Each row, then one of two labels for whether it has a hidden trait; a new part has new ones:
In the rows, zero is written as 128.
[153 150 119 130 152 158 113 138 132 116 110 124 141  84 119 174 127 135
 111 125 131 123 122 115 176 122 182 108 185 145 165  98 125 158 121 155
 136 163 120 108 135]  (29)
[100 119 129 112 100 173 161 120 143 139 103 137 134 183 134 119 115 149
  83 112 135 127 125 108  72 137  97 146  99 137  85 162 106 106 134 111
  98  78 120 154 113]  (31)
[133 137 135 131  57  47 125 137 122 138 182 109 108 176 148 124 147 115
 186 147 132 120 109 114 108 130  67 149 127 147 160 126  81 123 131 110
  80  61 122 121 113]  (31)
[104 133 129 124  92 114 135 132 124 131 157 116 124 174 137 129 143 133
 168 159 138 130 108 118 102 141  89 152 113 139 133 133  82 115 131 108
  88  64 114 136 118]  (31)
[ 88 121 115 113 179 255 162 113 144 120  46 140 162 128 102 148 103 155
  31 102 132 142 135 103 103 158 183 117  92 125  65 152 150 107 131 133
 152 126 104 160 129]  (31)
[ 87 127 140 130  64  75 172 123 124 134 153 115 125 209 130 101 138 102
 186 194 130 142 115 119  58 165  71 134  84 155 112 160 112  77 147  80
  42   1 147 151 111]  (31)
[136 128 136 124  56  48 109 145 120 138 206 107 111 185 155 123 156 133
 237 137 139 117 103 132 109 121  32 182 110 140 159 123  66 129 128 102
  91 108 126 136 114]  (31)
[ 94 107 128 112 132 175 174 122 136 130 102 121 149 176 118 102 123 132
 164 137 138 148 127 134  80 132 110 154  38 127  96 151 111  95 135  91
 114 108 162 163 125]  (31)
[163 151 127 133 106 108 117 136 132 124 124 124 123 108 133 163 132 122
 109 115 127 117 121 101 150 127 152 107 191 153 168 113 115 148 126 149
 105 115 123 103 123]  (29)
[211 160 126 138  90 102  88 142 124 118 157 113 115  95 147 175 149 129
 167 133 131 114 110  93 180 134 134 113 206 150 188  98 111 151 125 155
 125 130 103 100 123]  (29)

Next part:
[119 134 137 166 120 104 106 185  45  78 128 163 120 138  95  92 112 108
 107  88 135 146]  G
[153 119 146 148 153 162 152 136 125 181  62 147 126  57 146  93 103  89
 160 173 172  72]  B
[145 136 146 147 145 143 141 146 105 156  90 147 124  77 140  89 116 117
 144 151 159 102]  B
[146 119 144 136 148 167 153 122 150 188  73 139 128  64 144 110 117  87
 161 180 170  74]  B
[117 135 136 163 119  99 106 176  51  81 128 163 120 135  94  93 110 110
 107  85 129 149]  G
[152 120 147 140 151 162 151 137 131 186  64 141 127  64 147 105 108  86
 165 175 172  80]  B
[128 132 138 160 119 112 111 176  59 111 127 158 119 129  98  87 116  93
 107 112 137 156]  G
[114 136 134 155 116 102 106 174  59  89 136 157 122 143  89 104 110 112
 106  87 125 158]  G
[147 131 147 149 154 156 148 147  96 166  85 149 124  70 145  90 110 118
 152 163 163  95]  B
[116 137 136 158 120  96 108 176  51  80 132 159 123 141  99  98 109 121
 106  74 122 152]  G
[149 138 145 156 141 140 129 156  92 147  98 154 124  89 131  79 115 104
 133 141 155 116]  G
[139 135 143 155 128 125 117 169  56 147 116 152 122 115 111  86 120  89
 123 122 133 142]  G
[148 124 146 149 153 156 152 137 156 175  67 142 126  57 146  99 108 116
 159 166 171  82]  B
[149 131 145 145 151 144 149 148 123 161  89 146 125  71 146  96 113 119
 152 162 161  84]  B
[114 140 133 156 120  88 103 180  40  70 137 161 122 141  97  95 106 154
  99  60 126 151]  G
[151 117 145 138 150 164 154 130 129 184  66 143 127  58 146 100 107  84
 161 185 176  75]  B
[116 140 137 165 121  85 109 180  47  72 129 167 122 138 102  95 105 143
 103  56 125 151]  G
[120 134 134 162 120 107 105 178  62  89 125 160 121 124 101  91 110 105
 104  94 134 152]  G
[144 128 144 131 145 160 152 132 132 177  94 137 126  77 150 111 109 118
 152 170 163  99]  B
[115 139 132 145 117  81 104 169  52  77 142 163 123 149 101 106 110 139
 103  72 120 152]  G
[149 133 145 139 149 164 146 136 118 163  88 143 124  74 146  97 115 120
 149 150 161 103]  B
[149 122 142 130 148 168 153 123 136 179  79 136 128  73 146 104 115 102
 158 178 162  91]  B
[136 133 140 171 121 121 111 182  59 106 111 162 119 120 100  79 111  92
 111  96 143 146]  G
